Below is a small trained network, with its code and all its weights. Each question gives an input and a class and asks what happens when units are switched off, that is, made to give their printed mean instead of their output.

import numpy as np


def w(rows, s, z=0):
    codes = np.array(rows[::2]) - 128.0
    scale = np.full(codes.shape[1], s)
    scale[-1] = z or s
    return codes * scale


def f(y):
    return np.maximum(y, 0)


def log_softmax(a):
    a = a - a.max(-1, keepdims=True)
    return a - np.log(np.exp(a).sum(-1, keepdims=True))


def net(x, mask):
    res = np.array(x, float).reshape(1, 2) / 4 @ E
    y = f(res @ A[0][:, :-1].T + A[0][:, -1])
    res = res + np.where(mask, y, B[0][:, -1]) @ B[0][:, :-1]
    return log_softmax(res[-1] @ U[:, :-1].T + U[:, -1])


A, B = {}, {}
E = w([
[185,148,102,254,99],'x0',
[36,164,146,150,56],'x1',
],0.015)
A[0] = w([
[209,155,139,220,90,90],'n1',
[92,175,135,133,112,183],'n2',
[132,116,207,57,118,106],'n3',
[26,143,126,170,137,89],'n4',
[137,145,102,138,141,246],'n5',
[99,102,215,68,191,124],'n6',
[83,228,162,141,103,139],'n7',
[211,91,82,74,156,98],'n8',
[209,10,41,99,220,153],'n9',
[92,131,119,31,161,202],'n10',
[41,85,155,55,162,107],'n11',
[5,213,138,112,81,73],'n12',
[98,185,186,109,41,125],'n13',
[209,86,184,104,199,98],'n14',
[158,124,100,195,93,206],'n15',
[61,150,142,112,36,91],'n16',
[131,99,139,122,148,240],'n17',
[155,106,98,97,211,119],'n18',
[103,154,178,67,149,95],'n19',
[125,229,75,215,114,89],'n20',
],0.012,0.013)
B[0] = w([
[104,211,196,70,253,205],'n1',
[134,119,92,144,86,189],'n2',
[107,226,151,138,168,184],'n3',
[161,103,156,208,116,173],'n4',
[81,127,37,114,85,216],'n5',
[116,183,125,107,159,211],'n6',
[194,122,95,163,70,192],'n7',
[202,130,187,183,93,192],'n8',
[150,142,130,174,85,255],'n9',
[65,162,99,115,138,251],'n10',
[80,157,190,90,160,222],'n11',
[191,113,196,163,117,216],'n12',
[178,123,93,184,113,196],'n13',
[171,105,186,189,102,196],'n14',
[59,171,86,97,141,218],'n15',
[167,124,144,166,104,195],'n16',
[80,95,7,89,40,215],'n17',
[173,149,141,172,98,188],'n18',
[128,230,172,142,166,179],'n19',
[135,216,195,100,158,194],'n20',
],0.011,0.017)
U = w([
[101,214,152,121,198,108],'0',
[242,135,143,195,81,98],'1',
[65,121,3,108,71,254],'2',
[156,101,161,123,143,96],'3',
[161,100,163,98,140,102],'4',
[118,88,115,114,157,94],'5',
[112,112,142,126,174,100],'6',
[124,89,126,127,163,92],'7',
],0.018,0.0082)

Each question gives the input, the list of numbers given to net, and the class t.
The units are the neurons (one row each of A and B). Each row of codes is followed by its name. A weight is (code - 128) times the scale printed after its matrix; where a second scale follows, it is the last column's (A, B and U).
mask holds one flag per neuron, in row order. A switched-off neuron (its flag False) gives its mean, the last column of its row in B, instead of its output. The means were averaged over made-up inputs and are rounded, as every weight is.
A unit's drop is (log p(t) with every unit on - log p(t) with that unit switched off) / (log p(t) with every unit on - log p(t) with every unit switched off).
The circuit of an input: a set's keep is (log p(t) with only the set's units on - log p(t) with every unit switched off) / (log p(t) with every unit on - log p(t) with every unit switched off). Starting from the 12 units with the biggest drops (on a tie, the unit counted first), units are removed one at a time, each time the one whose removal leaves the highest keep (on an exact tie, the one counted first), for as long as the keep stays at least 0.8.
units of the circuit, in order: the units of the circuit, biggest drop first
k most important neurons: the k neurons with the biggest drops, biggest first
drop of u: that unit's drop, to one decimal
input [-3,3], class 2: units of the circuit, in order -> [n1]
input [6,-6], class 0: 2 most important neurons -> [n1 n15]
input [-1,-4], class 1: 4 most important neurons -> [n8 n15 n14 n9]
input [-2,4], class 1: 2 most important neurons -> [n12 n15]
input [-3,1], class 2: 2 most important neurons -> [n1 n20]
input [4,1], class 0: 3 most important neurons -> [n1 n20 n17]
input [-1,3], class 2: 2 most important neurons -> [n8 n14]
input [2,3], class 2: 2 most important neurons -> [n8 n14]
input [-2,-3], class 2: drop of n12 -> 0.4
input [3,1], class 2: drop of n3 -> 0.1
input [8,7], class 0: drop of n20 -> 0.3
input [4,-2], class 0: drop of n1 -> 1.4
